cols: S X Y A F
Mag: -3.99 +5.21 -6.19 +9.26 -5.28
dun: -3.99 +5.21 -6.19 +5.34 -5.28
kasav: +6.01 -7.23 -2.54 +7.46 -0.71
kun: -7.81 +3.63 -4.76 -4.88 +5.27
gageg: -3.99 +5.21 -6.19 +4.46 +4.26
bevum: +1.87 +3.23 -2.04 -3.34 +6.18
down: -3.99 -3.99
S
down: +5.21 +3.23
X

cols: R M C K U J T P G
Taped: -4.82 -0.30 +4.14 -3.98 -2.26 +5.60 -2.10 -3.76 +4.60
Kubet: -2.41 +3.52 -2.41 -1.57 -1.57 -1.26 -3.10 -1.57 +2.13
Kupe: +0.31 -4.99 +2.26 +3.42 +5.14 -0.56 -5.27 -2.30 +2.99
Sas: +0.32 +3.52 -2.41 -3.10 -3.10 -2.41 -3.11 -2.41 -3.10
lum: -5.51 +4.73 +0.88 -6.24 +2.98 +3.97 -5.93 +0.87 +6.72
lar: -3.37 +1.69 +4.44 -3.36 +2.90 +0.11 -3.16 +3.93 -1.19
leb: +8.52 +6.99 +0.53 -5.29 -8.68 -7.22 -1.48 +4.99 -1.56
howmany Sas: -3.11
1
down: -1.57 -2.30 -2.41
P
howmany Kubet: -1.57
3

cols: Z H W D V B Q
Vop: -3.44 -3.79 -4.35 -2.19 +4.22 -3.79 +0.58
visus: +2.34 +0.16 +4.49 -3.79 +0.27 +5.32 -3.62
reb: -3.46 -0.56 +1.01 -3.01 +6.32 +1.16 -0.26
kemi: -3.42 -0.49 -3.06 -8.61 -1.96 +2.35 +0.18
Rubul: +5.51 +5.51 -3.06 -8.61 +5.51 +2.35 -3.06
puguz: +5.03 -5.43 -1.89 -4.53 -3.20 +1.01 -3.54
sifus: +5.04 -5.07 +0.51 +5.50 +4.11 -3.47 +2.39
Petud: +0.09 -3.45 -1.44 -2.67 +2.77 -0.49 -3.27
Rifim: -3.44 -3.79 -4.35 -2.19 +5.09 -3.37 +4.96
gefu: +1.30 +1.30 +1.30 +1.30 +3.83 +2.44 -0.57
zila: +0.09 -3.54 -1.44 -3.54 +2.77 -0.49 -0.14
howmany gefu: +1.30
4
howmany Rubul: +5.51
3
howmany Vop: -3.44
1
down: +0.58 -3.62 -0.26 +0.18 -3.06 -3.54 +2.39 -3.27 +4.96 -0.57
Q
howmany zila: -3.54
2

cols: Gober moto girat kag
felet: -7.01 -3.69 +7.64 -0.42
rogo: -0.41 -0.41 -3.01 -0.41
gezer: -0.16 +0.03 -0.16 -0.17
vof: -1.70 -2.45 -1.02 +2.06
howmany gezer: -0.16
2
down: -3.01 -0.16
girat
down: -0.16 -1.70
Gober
howmany rogo: -0.41
3
down: -3.69 -0.41 +0.03
moto

cols: refat Pova vog nivip pup ner nivo
Befug: -1.16 -1.68 +8.62 -1.72 -0.89 +0.30 +1.72
Pek: -3.73 -0.35 -0.35 +2.02 +2.01 -1.58 +2.02
pep: +0.52 +4.89 +1.57 +1.69 -1.20 +0.43 -2.30
tun: +0.03 +2.09 -0.74 +0.80 -0.62 -0.88 +2.99
zeli: +1.34 -1.44 +3.29 -3.77 -4.32 +0.40 -0.79
down: +1.69 +0.80
nivip
down: -1.72 +2.02
nivip
down: +0.30 -1.58 +0.43
ner
down: -1.16 -3.73 +0.52
refat
howmany Pek: +2.02
2
howmany tun: +0.80
1

cols: ralaf tof sir totu
Keguz: -3.26 +2.66 +3.61 +5.11
Zuza: -0.97 -6.95 -0.19 -1.64
Danu: +1.43 +0.22 -1.22 +0.64
razi: -0.55 -7.18 -0.64 -2.70
Nedu: +0.95 +7.71 +0.37 +1.86
pevo: +3.60 +3.60 -4.23 +3.60
Suve: -7.78 -7.78 -7.78 -5.10
vupa: +0.98 -0.33 -0.99 -7.79
fomo: -1.71 -6.34 +0.49 -1.15
vevat: -2.64 -6.81 +1.32 -0.72
lobup: +3.61 -0.38 -0.71 -2.24
howmany Keguz: +3.61
1
howmany Suve: -7.78
3
down: -3.26 -0.97 +1.43 -0.55 +0.95 +3.60 -7.78 +0.98 -1.71 -2.64
ralaf
down: +2.66 -6.95 +0.22 -7.18
tof
howmany pevo: +3.61
0

